Questions about the grid below. Counting starts at 0.
1) The entry in the bottom-left corner?
2) The entry in row 0 and column 2?
3) The entry directly below 19?
4) The entry at row 2, column 1?
5) The entry in row 0 and column 1?
6) The entry just left of the largest entry?
7) The bottom-right entry?
8) The entry just left of 95?
[[126  88 112 104  64  87 127]
 [117  98 111  99 120  82  79]
 [114  94 109 104  17  95 158]
 [102  86  99 133 100  94 127]
 [ 85  85 101 116  89  97 127]
 [116  86 107 110  19  99 153]
 [102  94 102 115 128  75  85]
 [ 89  83 100 107  71  93 136]
 [108  98 114 102  96  78 148]
 [104  89 104 119 146  84  77]
 [113  84  96 128  94  91 109]
 [106  92 101 109  39  96 193]
 [ 99  86 103 132  79  93 100]
 [ 96  86 104 139  68  90 111]
 [104  96 105  75  79  84 143]
 [112  93 108 106  76  87 132]]
1) 112
2) 112
3) 128
4) 94
5) 88
6) 96
7) 132
8) 17

a =
[[-14, 0, -14, 2, -5, -3, -3, -16, -17, 2, 2, 2, 4, 13, 12, 9],
 [-18, -15, -5, -3, 2, -1, -8, 0, -2, -13, 2, -4, -3, 0, 3, 21],
 [8, 15, -14, -4, -1, 10, 0, 1, -18, -1, 6, 4, -13, -9, -2, -2],
 [4, -16, 7, 9, -7, 9, -12, -2, 7, -5, 6, -1, -8, 0, -31, -4],
 [11, -17, 10, -2, 10, 0, 6, -10, -28, 0, 0, 2, 3, 4, -7, -3]]
Rows and columns are numbered from 0.
Report the entry in the bottom-right corner.
-3
The entry at row 2, column 0: 8
Report the entry in row 0 and column 0.
-14
The bottom-left entry: 11
The entry at row 1, column 0 -> -18
The entry at row 2, column 2: -14
The entry directly above the largest entry -> 9
The entry at row 0, column 1 is 0
Report the entry in row 0 and column 2.
-14
Report the entry just left of the largest entry.
3
The entry directly above -12: 0
The entry just left of the smallest entry: 0
Report the entry directly below the smallest entry.
-7
The entry at row 1, column 2 is -5
The entry directly below the largest entry -> -2
Report the entry directly below 13.
0

X =
[[  4   8  11  26 -14 -10  -9  -4   4  -2   0]
 [  5 -15   7  19  -9 -13   8   1  -8  16  10]
 [  9  -6  -9 -19  15   4 -14   2  -1  13  -3]
 [ -8   0  10  26  -5  -7   9   6 -12  -7  -9]
 [ -4 -18   6   7   8 -16  -6  -1   6  13  24]
 [  2  32  -4 -13 -17   3 -14   0   4   2 -18]
 [ -9 -21  13  12  14 -11  21   0   2   6  17]
 [ 22  -1  13  -4 -27  -7 -11   1   5  15   7]
 [ -9 -19  12  12  14 -11  19 -10   3   7  17]
 [ 10  -4 -15  -8  18  20   9  -9   0   3   0]]
Counting starts at 0.
Give the bottom-left entry.
10
Give the entry directly below the smallest entry.
14
Give the entry in row 1 and column 0.
5
Give the entry at row 0, column 1.
8
Give the entry in the bottom-right corner.
0
Give the entry just right of the smallest entry.
-7
Give the entry in row 2 and column 0.
9
The entry in row 0 and column 0 -> 4
The entry at row 0, column 2 is 11
Give the entry at row 1, column 2.
7
Give the entry just left of the largest entry.
2
The top-right entry is 0
Give the top entry of the column that holds the smallest entry.
-14
Give the bottom entry of the column that holds the smallest entry.
18

Questions about the array below. Rows and columns are numbered from 0.
1) Which number is the entry just right of -5.03?
2) Which number is the entry directly above -6.09?
3) Which number is the top entry of the column that holds the smallest entry?
4) Which number is the entry in row 0 and column 1?
5) Which number is the entry directly below -5.03?
6) Which number is the entry at row 2, column 2?
7) Which number is the entry just left of -22.19?
[[-14.61  -2.15  -5.03  -9.29  -7.38  -1.06 -17.99   7.91]
 [-18.75  -8.92  -8.60 -10.87  -0.05 -18.73 -10.91 -12.51]
 [ -6.19  -6.19  -6.20  -6.16  -6.08  -6.16  -6.09  -6.15]
 [-14.84  -6.65  -6.34 -15.14 -10.94 -19.23  -9.00  -6.43]
 [  8.86 -11.39   0.76  -6.12  -8.04  17.54   8.69 -22.19]]
1) -9.29
2) -10.91
3) 7.91
4) -2.15
5) -8.60
6) -6.20
7) 8.69

data =
0	18	-14	-8	10	-3	6	-6	0	-3	30	8	-4
-16	-2	15	19	20	11	-20	12	-15	-20	35	13	-6
-4	14	-6	-3	12	1	-1	-2	-5	-8	31	10	-5
-2	19	-12	-8	12	-1	7	-4	-1	-4	31	6	-3
-21	23	-34	29	5	-11	-32	7	-11	7	-1	1	-10
-21	22	-34	25	5	-10	-30	7	-6	9	-1	1	-11
-8	7	-6	-15	9	14	0	-5	-2	3	8	16	6
-18	22	-24	0	4	-7	-10	6	8	-20	21	11	6
-14	-1	15	18	21	12	-20	11	-14	-21	33	13	-4
-12	4	8	15	17	8	-16	8	-14	-17	33	11	-5
-17	24	-20	-3	2	-7	-9	3	9	-22	25	11	11
-11	-1	14	16	19	11	-20	13	-14	-17	33	10	-5
Find the bottom-left entry.
-11
Find the second-last entry, reading row by row.
10
The first entry, reading row by row: 0
The last entry in the row that holds the largest entry: -6
The entry directly below the largest entry: 31
The 2nd entry in reading order is 18
The largest entry in the last column: 11
Find the third entry, reading row by row.
-14
The bottom entry of the column that holds the largest entry is 33
Find the entry just left of -22.
9
Find the smallest entry in the last column.
-11
The last entry, reading row by row is -5
Find the entry directly above 2.
17
Find the first entry of the largest entry's row.
-16
The fifth entry, reading row by row -> 10
Find the entry directly above -22.
-17
Find the entry in the top-right corner.
-4
The entry directly below -30 -> 0
Find the fourth entry, reading row by row.
-8
Find the entry directly above the largest entry.
30
The entry directly above -9: -16
